Below are the code and all the weights of a small trained network. Each question names an input and a class and asks about switching units off, where a switched-off unit gives its printed mean instead of its output.

import numpy as np


def w(rows, s, z=0):
    codes = np.array(rows[::2]) - 128.0
    scale = np.full(codes.shape[1], s)
    scale[-1] = z or s
    return codes * scale


def norm(h):
    return h / np.sqrt((h * h).mean(-1, keepdims=True) + 1e-5)


def f(y):
    return y / 2 * (1 + np.tanh(0.7978845608 * (y + 0.044715 * y**3)))


def log_softmax(a):
    a = a - a.max(-1, keepdims=True)
    return a - np.log(np.exp(a).sum(-1, keepdims=True))


def net(x, mask):
    res = np.array(x, float).reshape(1, 4) / 4 @ E
    u = 0
    for l in range(2):
        y = f(norm(res) @ A[l][:, :-1].T + A[l][:, -1])
        res = res + np.where(mask[u : u + 6], y, B[l][:, -1]) @ B[l][:, :-1]
        u += 6
    return log_softmax(norm(res)[-1] @ U[:, :-1].T + U[:, -1])


A, B = {}, {}
E = w([
[204,94,2,117,211,182,156,117],'x0',
[237,224,205,203,156,194,74,122],'x1',
[110,118,121,154,118,158,134,130],'x2',
[117,132,140,115,150,136,125,118],'x3',
],0.0046)
A[0] = w([
[169,151,36,118,217,158,152,156,3],'L0N1',
[112,148,120,221,136,103,230,184,128],'L0N2',
[134,224,106,137,116,110,185,108,121],'L0N3',
[12,48,56,23,55,75,212,82,93],'L0N4',
[114,115,87,66,84,131,81,32,60],'L0N5',
[52,142,252,134,64,72,156,156,7],'L0N6',
],0.004,0.0022)
B[0] = w([
[70,144,88,126,3,103,105,78,159],'L0N1',
[141,143,154,59,157,114,93,122,130],'L0N2',
[129,139,143,147,122,170,178,120,129],'L0N3',
[155,93,207,140,211,144,150,212,254],'L0N4',
[106,91,104,183,146,113,111,141,124],'L0N5',
[86,157,40,134,101,95,109,44,183],'L0N6',
],0.0058,0.0054)
A[1] = w([
[50,166,174,122,68,89,90,129,95],'L1N1',
[206,208,180,183,132,169,82,116,177],'L1N2',
[159,104,1,105,172,153,141,102,111],'L1N3',
[92,157,126,134,90,93,122,122,112],'L1N4',
[118,132,155,174,145,151,148,179,247],'L1N5',
[139,137,74,82,133,146,151,130,6],'L1N6',
],0.0069,0.0016)
B[1] = w([
[253,198,68,177,103,253,75,55,190],'L1N1',
[30,4,95,68,165,56,191,203,254],'L1N2',
[155,250,233,181,37,150,68,49,202],'L1N3',
[190,142,119,166,159,167,179,97,145],'L1N4',
[148,152,59,28,152,58,131,137,171],'L1N5',
[87,166,138,185,128,116,83,124,133],'L1N6',
],0.0056,0.0065)
U = w([
[148,44,104,69,165,103,162,248,254],'0',
[193,237,107,155,30,162,97,2,2],'1',
],0.0069,0.00076)

Each question gives the input, the list of numbers given to net, and the class t.
The units are the neurons (one row each of A and B). Each row of codes is followed by its name. A weight is (code - 128) times the scale printed after its matrix; where a second scale follows, it is the last column's (A, B and U).
mask holds one flag per neuron, layer by layer. A switched-off neuron (its flag False) gives its mean, the last column of its row in B, instead of its output. The means were averaged over made-up inputs and are rounded, as every weight is.
A unit's drop is (log p(t) with every unit on - log p(t) with that unit switched off) / (log p(t) with every unit on - log p(t) with every unit switched off).
most important unit: the unit with the biggest drop
k most important neurons: the k neurons with the biggest drops, biggest first
drop when u is switched off: that unit's drop, to one decimal
input [4,5,4,2], class 0: most important unit : L1N2
input [-8,-7,-1,-1], class 1: 3 most important neurons : L1N2; L0N6; L1N1
input [6,-4,-6,6], class 1: 2 most important neurons : L1N3; L1N2
input [7,-6,-3,8], class 1: 3 most important neurons : L1N3; L1N2; L0N1
input [5,3,-5,3], class 1: 2 most important neurons : L0N4; L1N3
input [-3,3,-4,-4], class 0: 2 most important neurons : L1N2; L0N1
input [-2,2,8,-2], class 0: 2 most important neurons : L1N2; L0N1
input [-4,6,0,-5], class 0: drop when L1N2 is switched off : 1.2
input [7,-3,-2,7], class 1: drop when L1N3 is switched off : 0.2
input [6,8,-8,-4], class 0: drop when L1N2 is switched off : 1.7
